Each row comes from the steps of one walk. Every step used is in the known rows, and no mark comes twice. Write the walk behind each row, first mark first.
Each row is shifted at random along 8 fixed directions that mean nothing.
Known rows:
m > q > c > l > g > b > n > r: [-1.93  0.03  0.88 -0.54 -1.20 -1.12 -2.22 -0.93 -0.50  0.95  0.34  0.62
 -1.34  1.79 -0.02  1.33 -0.06 -1.54 -0.76 -1.95  0.02 -0.81  1.09 -0.78
  0.63 -0.42  0.55  0.72 -0.13  0.53 -0.91 -1.00  0.33 -0.80 -0.97  0.43
 -2.93 -1.86  0.09  1.10  1.50 -2.22]
l > g > q > r > c > m: [ 1.21  3.43  1.62  1.36  0.13 -0.95  0.62 -0.28  3.09  0.39 -0.51 -3.42
 -0.28 -1.18  3.33  1.78  3.24 -2.82  0.81  2.14  1.37 -1.85 -1.41  1.91
  0.40  0.05 -3.67 -0.22 -1.26  1.11 -0.38 -1.21 -1.55 -1.27  1.01  0.02
  1.24  0.19 -0.89 -1.11  0.84  1.00]
g > b > q > m > n > r > c: [-1.82  0.14 -1.20  2.82  2.52  1.13  2.35  2.12  2.89  2.72 -2.18 -2.06
  0.86 -5.90  2.33  0.57  0.06 -0.86  2.69  1.94  3.41 -4.55 -1.49 -0.24
  3.08  0.80  2.74  0.87  2.37  3.97  0.13  0.96 -0.74  1.73  2.81 -3.37
  3.56  2.02 -1.19 -1.57 -0.01  4.34]
r > l > g > q: [ 1.51 -1.03  1.81 -3.53 -1.23  2.21 -1.57  5.10 -1.61  4.14  2.15 -0.06
  1.02  0.41  2.19 -1.87 -1.24  1.89 -2.67 -1.29 -1.92 -0.29  2.12 -2.43
 -0.21  2.55  1.36 -0.11 -0.75 -1.27  1.16 -3.14  0.96  2.03 -5.56 -3.48
 -0.94 -5.05 -0.55  0.86  0.23 -1.11]
l > g > q > m > b > n > r: [ 0.43 -1.30  1.18  1.39 -1.79 -0.62 -1.28 -4.83  2.46 -6.34 -1.56  2.71
 -3.44  7.12 -6.10  1.39  0.55  0.05 -1.76 -0.73  3.03  4.66  2.33  0.60
 -0.89 -1.11  0.03 -3.60  0.94  4.71 -2.05  3.01 -0.95 -0.88  7.07  7.18
 -1.84 -0.68  1.65 -3.37 -3.14 -2.12]
n > m > q > r: [ 3.74 -2.44  3.04  0.02  0.50  1.72 -0.70  1.93  3.14  0.20 -0.04 -3.31
  5.08 -1.84  1.21 -1.35 -0.25  2.36  1.83  2.85  1.23  0.45 -0.11  3.05
 -1.60 -0.20  1.33  0.03 -0.84  3.78 -1.97 -2.36 -2.59 -0.60  1.03  1.87
  0.50 -1.19  2.37 -1.76 -0.99  3.46]
l > g > q > m: [-0.48 -1.01  2.22 -0.83 -0.16 -1.30  1.55  2.69  1.44  3.19  2.42 -3.34
 -4.81  2.15 -2.67  0.77 -0.96  2.19 -5.52 -0.66  2.42 -0.38  2.68 -2.20
 -2.09  2.23  2.26 -1.46  2.25 -0.13 -1.13  0.02  0.88  2.06  1.88 -2.93
  1.38 -5.99 -4.34 -1.73 -0.79 -5.89]
c > m > n > r > l > g > q: [-1.65  4.74 -1.17  1.41  1.26 -1.36  2.09 -0.50 -0.94 -1.62  0.03 -5.24
  3.18 -4.62  1.70  0.39  1.02 -4.14  3.77 -0.86 -0.18 -2.49 -2.33 -0.01
  1.12  3.06  0.10 -0.18 -0.98 -0.44  1.62 -2.05 -1.36 -0.77 -3.34 -2.82
  0.93 -0.11 -0.87 -0.25  1.53 -2.60]
c > l > q > r > m > b: [-0.02 -1.80 -1.30 -2.81  1.38  2.91 -1.16  3.05 -2.46  3.45  1.47  0.32
  2.14 -0.36  1.16 -2.39 -2.34  3.82 -3.50  3.72 -3.74  0.54 -0.84 -0.35
 -2.32 -1.74 -1.61  1.23 -0.53 -4.69 -0.04 -1.66  0.62  0.84 -0.43 -3.51
 -0.96  1.88  1.05  1.64 -0.82  1.72]
l > q > c > m > b: [ 1.76 -5.56  2.64  1.83 -0.06  1.84 -0.24 -0.76 -0.13 -1.65  3.87  0.68
  5.37 -1.85 -3.80  2.49  0.34  4.18 -1.49  0.39 -2.24  3.45  2.41 -1.38
 -6.41  0.83  2.04 -0.21  2.09  5.63  0.78 -0.97 -2.80  2.87 -2.52  1.37
 -2.10 -6.19 -2.45 -6.96 -4.16  3.85]
c > q > r > m: [ 4.07 -0.93  0.43 -0.96 -0.31  0.21 -1.04 -3.39  3.32 -0.66 -0.70 -2.73
  3.95  0.87  0.60  0.06  2.42 -0.01  1.39  4.42  1.77 -0.70 -0.88  5.37
  0.01 -1.47  0.17  0.73 -2.08 -0.64 -3.24 -0.26 -2.22 -1.92  4.69  5.24
  3.12  3.87  3.23  0.06  0.85  1.00]
g > l > q > m > n > b: [ 0.37 -2.63  0.97 -1.36  0.61  1.44 -0.41  1.92  1.20  3.25  3.57 -1.92
  3.13 -2.27  0.43 -0.40 -1.07  1.66 -0.67  2.22  2.55 -2.71  2.07 -0.10
  0.29  2.50  5.32 -0.55  0.08  4.22  0.87 -0.99 -0.91  4.06 -0.58 -2.17
  1.09 -4.69  0.14 -1.20  0.64  0.21]
m > b > q > c: [ 2.15 -2.52  2.94 -0.40 -2.23 -1.32 -2.55 -0.55 -0.54 -1.87  0.37  1.68
  0.09  3.05 -0.50  0.30  0.16  2.37  0.00  1.06 -0.07  2.71  0.43  1.12
 -2.89 -3.01 -0.56  0.74 -1.38 -0.66 -2.05 -0.05  0.05 -1.47  0.51  4.22
 -0.53 -1.20  1.25 -0.54  0.78  0.91]
c > m > q > r > g > b > n: [ 1.73  1.94 -2.11  1.80 -1.55 -0.86 -1.04 -4.48 -0.35 -0.82 -0.28  2.07
  3.18 -0.55  0.11  0.55  3.71 -2.39  1.85 -0.15 -0.27  0.27  0.96  0.02
 -0.18  2.11  1.29  0.04 -3.33  1.14  1.24  0.42 -0.02  0.50 -2.81  1.93
  1.08  2.02  1.14 -0.12 -0.70 -0.60]
l > q > m > b: [ 0.00 -1.58 -0.44  1.33 -0.32 -1.18  0.19 -4.51  0.77 -6.58  1.17  0.58
 -0.28  5.48 -6.56  3.13  0.51  3.09 -0.60  5.56  1.42  4.66  0.38 -0.52
 -4.60 -1.29  0.44 -4.47  0.39  2.40 -0.38  3.13 -2.18  0.15  5.77  6.41
  1.31  1.78 -0.02 -5.14 -1.68 -1.57]
r > g > b > q > m > n: [ 3.37 -2.51  3.79  0.34 -1.34  0.93 -0.26 -2.35  1.35 -2.82  0.49  0.64
 -0.55 -0.06 -2.07 -2.71  0.75  2.58 -0.83 -3.17 -0.65  3.26  0.03  2.47
 -1.13  0.07 -0.46 -0.72  2.05  2.57 -0.25 -0.05 -0.60 -1.08  2.28  1.72
  1.47 -2.36  0.11 -2.28 -3.75  1.70]
n > g > q > m > b: [ 3.55 -4.07  1.84  1.07 -0.13  1.92 -0.47 -4.25  4.99 -2.92  1.42  0.78
 -0.20  5.44 -3.49  1.57  2.34  3.20 -0.93  3.43  1.00  2.27  0.55  3.51
 -2.10 -1.03 -0.16 -2.56  0.75  5.71 -1.55 -0.02 -2.14 -0.62  5.78  6.16
  1.78  0.05  0.90 -3.21 -2.21  3.48]
g > q > r > m > b: [ 1.17 -1.58 -0.45  1.07  0.59 -0.56 -0.13 -1.52  2.22  1.20  0.72 -0.85
  3.01 -0.13 -0.24  0.54  3.13  1.79 -0.38  5.15  0.59 -0.86  1.03  1.31
 -2.78 -0.28  0.63 -0.38 -0.94  2.21 -2.11 -1.27 -2.13 -0.15  2.29  1.46
  1.96  1.93 -0.06 -2.38  0.02  2.54]
m > n > b > q > r: [ 0.66 -4.49  1.55 -0.21 -2.65  1.66 -0.86  3.10 -1.27  4.16  1.21  1.68
  5.93 -2.98  1.36 -3.69  0.69  2.58  1.70 -1.44 -1.19 -0.81  3.55  0.50
 -0.57 -0.12  5.41  3.01 -1.16  2.97 -0.55 -2.40  0.95  1.93 -5.41 -0.90
 -1.45 -2.00  2.39  1.03  0.72  3.65]
n > r > q > c > l: [-0.87  0.15  2.86  0.69  0.61 -1.05 -1.22  0.68  2.11 -1.03 -0.53 -3.77
 -0.14 -0.17  0.20  2.35 -2.37 -0.18  0.62  2.07  2.77 -1.26 -1.82  0.50
  0.55 -0.33  0.12 -0.68  1.05  0.87 -2.85 -1.41 -1.63 -2.23  4.32  2.31
  0.55 -1.59  0.10 -0.72  1.78 -1.61]
m > b > g > q: [-4.36  2.69 -2.31  2.15 -0.44 -3.54  2.04  2.56 -0.80  3.23  1.57 -2.49
 -1.03  1.01  1.13  1.67  4.04  0.17  0.24  2.75  0.46 -3.24  0.39 -3.27
 -2.03  2.05  1.82 -1.72 -0.81 -0.72  0.93 -1.59  0.31  0.87 -3.59 -3.93
  3.01  0.27 -4.61 -0.49  3.35 -3.08]
l > g > b > q > c: [ 0.47 -3.64  2.12 -1.92 -1.52 -0.74 -0.20  1.10  0.67  7.02  2.91  0.56
 -2.83  3.09  0.56 -0.05  2.52  2.20 -5.03 -0.58 -0.49 -2.51  3.52 -0.13
 -0.88 -0.68  1.34  2.76  0.94 -1.15 -1.29 -1.07  1.75  0.96 -1.61 -2.14
  0.74 -3.02 -2.85  1.27  1.83 -0.20]
g > b > n > r > q > c: [ 0.37 -2.97 -0.57  0.41  0.10 -2.10  1.42 -1.76 -0.78 -2.59 -4.07  0.72
 -3.67  2.50 -2.88 -0.53 -0.40  2.01 -2.54 -1.23  0.17  1.53 -0.58  2.79
  0.36 -5.19 -2.62  2.05  2.87 -3.23 -4.14  1.37  0.36 -3.62  6.34  3.52
  1.03  4.79  0.69  1.00 -1.14  1.05]
n > m > q > c > l > g: [ 1.17 -1.02  0.27 -1.10  1.32  1.14 -0.61 -0.56  0.47 -0.04  1.10 -0.96
 -1.42  2.83 -1.17  1.30 -2.27  0.40 -1.27  0.07 -0.21  0.41 -1.35  0.62
  0.00 -0.40  0.53  0.84  0.30 -2.03 -0.04  0.43 -0.31 -0.52  1.54  1.59
 -0.74 -0.79  0.27  0.45  0.04 -1.48]
q > c > l > g: [-2.97 -1.53 -0.06 -2.08 -0.76 -2.35  0.81 -0.29 -0.56  0.54  1.32  0.58
 -4.59  4.34 -3.49  1.42 -1.49  0.53 -2.07 -0.94  0.62  0.66  1.45 -1.19
 -0.42 -1.37  0.22 -0.15  1.88 -3.32 -1.68  2.68  1.06 -0.51  3.44  2.01
 -0.66 -1.11 -1.58  1.34  2.77 -5.93]
c > m > q > r > l > g > b > n: [-0.73  1.47 -1.70 -0.25  0.98  2.00  0.74 -0.01 -0.65 -2.86 -1.76  0.96
 -1.70  0.22 -1.10 -2.47  0.07  1.41  0.02  1.15 -3.17  2.71 -2.59 -0.56
  0.44 -1.45 -4.00 -3.07  0.98 -0.69  2.38  1.25 -0.42 -1.07  2.62 -1.04
 -0.76  3.76  0.61  0.07 -2.53  2.43]
b > q > r > m: [ 0.60 -1.13  0.88  0.15  1.00 -1.01  1.67  1.92  0.03  0.81 -0.87 -2.77
  1.34 -2.15 -1.44 -1.31 -0.31  2.07 -0.23  0.40  0.22  0.22  0.20 -0.21
 -2.12  0.54  1.78  0.59  1.20 -1.56 -1.43 -0.23 -0.05 -0.31  0.74 -1.36
  1.85  0.20 -1.58 -0.85 -0.66 -0.47]
r > g > l > q > c: [ 3.40  0.83  1.58 -1.89 -1.50  2.28 -3.72  1.85  1.93  3.95  1.71  3.62
  1.49  1.31  4.94  0.99 -0.51 -0.96  0.43  0.75  1.35 -1.86  2.30 -0.58
  3.14  2.99  2.21 -0.36 -3.04  2.92  2.10 -0.58 -0.28  2.38 -3.26  1.40
  0.03 -3.33  1.82  0.14  2.04  1.28]
g > l > q > r > m > b > n: [-5.65  2.56  0.35 -1.62  1.47 -3.74  1.54  0.57  1.58  4.29  2.09 -6.35
 -3.57 -1.57  0.85 -1.03  0.96  0.87 -3.00  3.74  2.74 -5.48 -0.56  0.79
 -0.60 -0.12 -0.22 -0.15  2.49 -3.24 -2.53 -0.51 -0.41 -0.90  5.67 -5.75
  1.96  0.25 -2.03  1.11  2.97 -5.13]
n > g > q > r > m: [-0.79  0.79 -2.49  1.97  0.75 -1.93  2.22 -4.10  4.92  4.32  0.77 -2.20
 -1.28  2.77 -1.18  3.46  3.92 -1.93 -0.50  3.39  4.15 -5.61  2.37  1.42
  1.44  2.53  4.83  0.73 -0.22  1.20 -2.07  0.86 -0.13  0.29  4.06  1.92
  4.35  3.31 -1.15  0.50  3.03 -3.25]
q > m > n > r > l > g: [-1.12 -1.31 -1.53 -2.91  0.70 -0.53  1.93 -3.56  0.35 -1.06 -0.01 -0.30
  1.91 -1.81 -2.77 -1.85 -0.64 -1.29  3.35 -0.02  0.25 -0.38  0.72  2.18
  2.08 -0.42  1.66  0.77  1.33 -0.99 -1.55  2.77 -0.52 -1.01  2.20  2.31
  0.73  3.80  2.43  0.88  1.94 -2.08]
g > l > q > m > n > r > c: [-0.73 -1.88 -1.81  0.06  3.39  0.55  1.88 -2.89  0.90 -3.11 -1.47  0.22
  1.39 -2.58 -3.61  1.01 -2.36 -0.08  2.59  0.18  1.10 -0.11 -0.79  2.30
  1.61 -0.56  3.21  1.09  3.22  2.14 -0.33  2.55 -2.10  0.17  4.67  3.52
 -0.30  3.84  2.50 -3.10 -1.06  1.59]
q > m > n > r > g > l: [ 4.29  0.29  1.82 -4.10 -0.07 -0.93 -1.09 -1.14  0.24 -2.68 -2.53 -0.39
 -0.96 -0.17  1.84 -4.47 -3.30 -1.92  1.27 -2.97  1.31  1.95 -1.64  6.38
  3.19 -2.71 -4.24  1.86 -1.64 -4.54 -3.41  0.64  0.94 -3.83  3.77  3.22
  0.38  1.67  5.33  4.70  0.99 -2.54]
q > c > l > g > b > n > r: [-4.32 -2.93 -0.01 -1.29  0.42 -1.29  1.55  0.45  1.36  4.14  0.63 -0.59
 -1.13 -0.49 -0.63 -0.04  1.68 -0.43 -1.20 -1.65  0.73 -3.52  2.16  0.09
  1.69 -0.73  0.36  1.32  3.55  1.50 -2.35 -0.05 -0.12 -0.03  2.06 -2.13
 -0.34 -1.27 -2.49  1.39  2.48 -0.16]
q > c > m > n > g: [-0.06  0.22  0.53  2.80 -1.01  0.90  2.17  1.22  2.91  0.55 -0.28 -0.40
 -0.59 -2.77  0.78  1.38 -1.66 -1.68  2.74 -3.18  3.49 -1.24  0.80  0.12
  2.13  1.53  2.69  0.35  1.42  3.77  0.69  3.08 -0.01  2.08  1.99  0.32
  1.26 -3.81 -0.85 -0.41 -0.08 -1.27]
c > m > q > r > l > g > b: [ 5.02 -0.10  2.46 -2.67 -1.51  2.34 -4.74 -1.87  0.35 -1.90  0.67  2.14
 -0.48  4.78  0.47 -1.01 -0.66  0.26 -3.10  2.29 -1.63  4.33  0.13  1.21
 -1.03 -1.61 -4.53 -1.78 -3.72 -0.92  0.19 -0.79  0.33 -1.13  0.98  3.58
 -2.83 -0.94  3.87  1.40 -1.69  0.12]
l > q > r > g > b > n: [-5.44  2.38 -2.42  1.16 -2.15 -5.17  2.35 -3.97 -1.20  2.63  1.52 -0.02
 -2.47  1.98 -2.11  1.15  5.02 -1.02 -1.66 -0.14  0.44 -3.08  3.31 -1.56
 -0.76  1.23  1.94  0.45  0.57 -2.03 -0.79  0.68  1.33 -0.51 -0.79 -1.23
  1.71  3.12 -2.51  0.75  2.98 -5.78]
m > q > c > l > g: [-2.87 -0.57  4.38  0.16 -0.53  1.14 -0.30  1.72  3.26 -1.86  1.50 -2.41
 -6.49  4.22 -2.47  0.95 -2.87  3.92 -1.90  0.80  0.09  2.06 -1.92 -0.11
 -1.12 -1.95 -1.80 -3.93  4.66  1.97 -0.56  0.44 -1.83 -2.37  7.76  1.58
 -1.86 -3.13 -1.25 -2.71 -0.53 -2.10]

Write each row's walk:
[ 1.65 -1.83  3.23  0.81  0.02  0.85 -0.97 -1.23  0.04 -3.73  0.48  0.82
 -3.45  0.94 -2.96  0.29 -2.93  1.61 -3.35 -4.97 -0.51  3.27 -0.85  0.10
 -1.55 -0.24 -1.98 -0.25  2.85  0.65 -0.08  0.27  0.38 -0.48  2.35  0.92
 -2.63 -5.83 -0.87 -1.05 -4.45 -0.37]  r > q > c > m > b > n > g > l
[ 3.72 -0.96 -0.30 -0.55 -0.51 -0.12 -1.59 -8.47 -0.63 -4.14  1.54  1.22
  5.80  1.49 -3.11  0.90  1.15 -3.36  1.60 -3.56 -0.48  1.36  1.75  4.45
  0.29  2.43  3.59  2.66 -2.09  0.86  0.15 -0.31 -1.37 -0.57 -1.90  7.07
 -1.59  0.08  4.83 -0.90 -0.82 -3.09]  c > m > n > r > g > l > q
[-3.23  0.87  2.60  3.02 -0.58  0.06  2.83  1.32  3.00  0.87 -1.62 -1.91
 -4.37 -1.70  2.20 -1.66  1.73  1.26  1.23 -1.40 -0.44 -2.09 -2.20  2.71
  1.35 -3.15 -3.42  0.79  4.02  1.99 -0.94 -1.05  0.09 -3.39  4.03 -2.19
  0.38  2.49 -0.66  0.64  0.25  4.17]  m > n > g > b > q > r > c
[-1.62  6.47  3.10  0.68 -0.75 -1.07  0.47  5.15  0.20 -2.35 -0.25 -5.76
 -4.71 -1.88  4.56 -1.29 -2.06 -1.33  0.38  1.31  2.26 -0.27 -3.83 -1.97
  1.26  0.35 -5.98 -5.08 -0.80 -0.59  1.37 -1.75  0.17 -1.43  0.79 -5.72
  1.36 -3.94 -2.50  1.11  1.17 -2.36]  r > l > g > q > m > n > b
[ 2.48 -2.28  1.75  1.30 -0.68  1.16 -0.15 -2.07  2.97  0.51  0.18  0.69
  0.56 -0.83  0.70  0.64  2.29  0.76 -0.05 -2.09  0.29 -1.08  0.93  2.37
 -0.17  0.08  0.37  1.49  1.79  3.49 -1.23 -0.66 -1.35 -0.26  0.83  0.91
  0.92 -1.97 -0.96 -1.71 -1.97  4.11]  r > m > b > n > g > q > c
[-3.40  0.63 -0.27  2.03 -0.96  0.93  1.90  1.54  1.39  0.15 -2.15  1.12
 -4.96 -0.32 -0.04 -0.18 -1.72 -0.46 -1.19 -2.43  1.92  0.22 -0.16 -0.76
  1.05 -2.09 -3.05  0.35  2.93 -0.57 -1.13  3.35  2.24  0.26  4.86 -1.78
 -1.34 -0.10 -0.30  1.82 -1.80 -0.73]  q > r > c > m > b > n > g
[-0.91  0.14 -3.48 -0.91  2.11 -0.08 -0.07 -2.07 -1.16  2.10  1.02  1.87
 -1.71  2.05 -1.72  3.02  0.97 -1.66 -1.86  1.98  0.12 -1.77 -0.36 -3.49
  0.86  1.94  1.94  0.25 -0.54 -2.44  2.23  2.04  1.73  2.71 -1.01 -1.16
  2.10  1.78 -2.59  0.61  0.92 -1.17]  r > c > l > g > b > q > m
[-3.05 -1.14  0.17 -2.15 -0.91 -1.04 -1.63 -4.87  0.61  1.76  1.21 -0.71
 -1.18  3.41 -0.31  0.81  2.85 -1.79 -1.89 -0.72  0.02 -3.50  0.37  3.47
  1.24 -1.98 -0.13  3.67  1.24 -2.40 -3.55 -1.66  0.06 -2.42  2.46  1.86
 -1.68  1.87  2.34  2.05  2.30 -2.27]  m > b > n > r > c > l > g > q
[ 4.79 -2.18  2.27 -4.06 -0.61  3.44 -5.52 -3.25  1.02 -1.36  1.47  3.64
  2.50  3.15  1.27  0.26  0.40  0.18 -0.16  2.75 -1.47  2.41 -0.91  3.09
  0.15 -1.58 -1.89  0.28 -2.14  0.10  0.34  0.00 -0.95 -0.02  0.05  5.16
 -1.08  0.41  4.29 -0.36 -1.03  3.67]  r > c > l > q > m > b > g
[-0.78 -5.03 -0.43  0.64 -0.22  0.51 -1.78 -1.03 -1.74  1.58  1.19  5.20
  2.10  1.68 -3.66  1.91  1.48  0.19 -1.57 -2.95 -2.18  0.96  4.21 -2.60
 -1.40  1.28  4.28  1.77  0.48  2.72 -0.18 -1.82  1.15  1.89 -5.09  2.61
 -4.26 -2.04 -0.44 -0.81 -0.63  2.16]  n > b > g > q > r > c > l
[ 2.31 -0.43  4.47 -2.02 -2.15 -1.27 -4.29 -2.82  2.40 -3.61 -0.08  1.39
 -0.01  1.81 -0.69 -0.75 -1.47 -2.50 -0.13 -2.50  4.66  2.57  2.37  1.38
  0.66  1.19 -1.23 -2.10 -1.38  3.42 -3.19  0.68 -0.08 -0.76  2.97  4.28
 -2.00 -5.93  3.00  0.27 -0.65 -3.73]  q > m > b > n > r > g > l
[-1.51 -2.12  2.16 -1.81 -1.93  3.39 -2.10  2.09  1.44  3.07  1.50  2.90
  0.44 -0.17 -0.06 -2.89  0.42  3.20 -0.88 -0.03 -1.85  0.37  3.06 -2.27
  0.45  1.10  1.98 -2.47  1.89  5.38  1.22 -0.92 -0.66  1.47 -0.61 -1.55
 -3.09 -2.47  1.12 -1.44 -1.42  2.79]  m > q > r > l > g > b > n
[ 0.54 -3.85  0.52 -1.25 -0.58  4.33 -1.18 -5.01  2.23 -4.98  0.97  4.56
 -0.99  5.01 -6.16 -0.16 -1.19  3.62 -0.59  0.67 -0.57  4.05  0.97  0.69
  0.14 -0.41  1.65 -3.35  3.37  4.13  0.96  3.54 -0.98  0.72  6.02  5.73
 -1.09  0.95  2.98 -2.76 -4.00  2.15]  r > l > q > m > b > n > g
[ 3.10 -4.53  1.00 -1.51  0.72  3.98 -3.32  2.22  1.39  2.71  1.20  6.12
 -2.51  5.67 -1.02  0.31 -3.08  2.15 -5.39 -1.36  1.10  1.89  3.50 -1.33
  0.84  0.58  2.69  0.06  0.47  2.74  1.21  1.68  1.01  3.67  1.12  2.01
 -3.32 -5.03  1.23 -0.60 -2.82  2.30]  n > m > b > g > l > q > c
[ 1.49 -0.44 -1.38 -2.22  0.67 -0.80  1.27 -4.34 -3.22 -2.85  1.16  0.08
  0.27  0.12 -2.15 -1.06  0.04  0.65 -0.09 -0.64 -3.71  1.62 -1.30  2.24
 -1.11 -1.44 -1.97  1.42 -0.22 -4.72  0.72 -0.17  0.86 -1.62 -2.00  0.51
  0.95  3.66  0.85  1.91 -0.05 -0.55]  r > l > q > m > n > g > b
[ 0.05  0.30  0.06  0.14  0.08 -0.67 -0.71  0.34 -2.12 -0.94 -1.35 -0.26
 -1.65 -0.01  0.10  1.02 -1.64 -1.27 -1.63 -1.62 -0.66  1.70 -1.45 -0.27
 -1.41 -2.23 -3.26  2.06 -0.34 -5.04 -1.96 -0.30  2.27 -1.21 -2.09 -0.70
 -1.82  0.74 -0.46  1.40 -1.07 -1.14]  n > r > c > q > m > b > g
[-4.57 -0.09  3.34  3.35 -1.81 -1.48  1.53 -0.45  5.36  0.78 -0.80 -1.86
 -6.66  1.83 -0.14  0.04  2.81  0.45 -0.54 -0.41  3.47 -2.59  0.60  2.93
  2.00 -2.79 -0.61 -0.87  4.73  4.51 -3.10  0.16 -0.84 -3.02  8.42  1.68
 -0.24  0.51 -0.13 -1.10  1.04  0.62]  m > n > b > g > q > r > c
[-5.12  1.34  1.55  0.16  0.97  1.19  1.61 -0.23  6.38  3.60  1.91 -4.97
 -1.03 -1.95 -0.34 -0.59  1.37  0.22  1.73  2.80  3.89 -5.65  0.35 -0.22
  3.06  3.31  4.63 -2.71  4.32  5.62 -0.30  0.76 -2.52  0.32  5.98 -2.46
  1.39 -0.90 -0.47 -1.97  1.35 -1.26]  b > n > m > q > r > l > g
[ 1.97  0.13  2.60  1.07  0.20 -0.58  0.39  1.17  2.45  0.78 -2.35 -2.19
 -3.02 -1.34  1.86 -1.09 -0.96 -1.86 -0.33 -4.69  2.12 -0.94 -0.71  4.58
  2.70 -1.40 -0.27  2.93  1.37 -0.25 -2.28 -0.13  0.14 -1.89  3.63  0.80
 -0.04 -2.17  0.89  1.05 -0.54 -0.81]  b > g > q > c > m > n > r
[-1.91  1.36 -5.93  1.66  3.09  2.22  1.23  2.20 -2.69  4.37  0.64  3.77
 -0.09 -0.75  1.64  2.00 -2.32 -1.07 -2.07  0.86 -2.05 -2.01 -0.03 -4.28
  1.26  1.96  0.40  1.51 -1.12 -2.70  3.57  0.82  2.31  3.47 -4.43 -4.74
 -0.88  2.06 -1.83  1.39  0.10  1.22]  n > r > g > l > q > c > m > b
[-3.60  4.08 -0.53  1.90 -2.78  0.70 -1.82  1.90 -2.71 -2.70 -2.46  4.12
 -4.34  3.16  1.20 -0.12 -2.72 -2.62  1.32 -2.25  0.07  2.08 -1.20 -3.49
  2.74 -1.69 -1.79 -1.36 -1.75 -1.32  2.34  1.98  2.90 -0.56 -0.36  0.83
 -4.18  1.21  2.34  2.89  0.95 -1.47]  m > n > b > q > r > c > l > g
[ 2.71 -4.41  0.02 -5.30  0.81 -0.13 -1.80 -7.08  1.56  5.81  3.43 -0.26
  3.90 -1.62 -0.03 -1.04  1.83 -1.17 -1.17  0.45  0.46 -5.15  2.50  8.27
  1.98 -1.21  5.56  8.53 -0.47 -3.13 -3.40  0.06 -0.37  0.38  2.47  4.06
 -0.19  2.45  6.53  2.40  2.66 -1.45]  g > l > q > r > c > m > n
[-2.27 -1.22 -3.54 -1.43  1.55 -0.11  1.14 -1.97 -0.73  4.68  2.93 -2.66
  1.34  1.08 -1.39  0.63  2.51 -0.48 -2.36  0.32  0.14 -4.77  0.68 -0.76
  0.38  2.93  5.01  2.02  0.58 -1.93  0.79 -0.82  0.30  2.34 -1.71 -3.56
  2.16  0.03 -1.85  1.65  1.11 -3.36]  c > l > g > b > n > m > q
[ 3.68 -2.57 -0.23 -0.85  0.21  0.33 -0.38 -5.57  2.95  3.92  1.22 -0.99
  8.71 -4.56  3.14  0.75  7.05 -2.23  3.74  1.64 -1.30 -4.93  1.81  4.57
  0.79  0.75  2.04  4.15 -1.05  4.30 -1.29 -2.51 -3.55 -0.64 -4.96  0.97
  2.14  2.91  0.32 -1.62  1.50  6.77]  l > g > b > n > r > m > q > c
[ 0.80 -0.17  0.29 -1.04  0.38 -2.51  0.30 -1.85 -1.23 -1.31  0.99 -1.65
 -0.99 -0.22 -1.77 -1.17  0.06 -0.37 -0.28 -0.95  0.67 -0.09 -0.59  0.94
  0.15  0.64  1.18 -0.23 -0.13 -1.90 -0.15 -0.06  0.62 -0.66 -0.68  0.23
  1.62 -0.50 -0.46  1.06  0.66 -2.88]  r > q > m > n > b > g > l
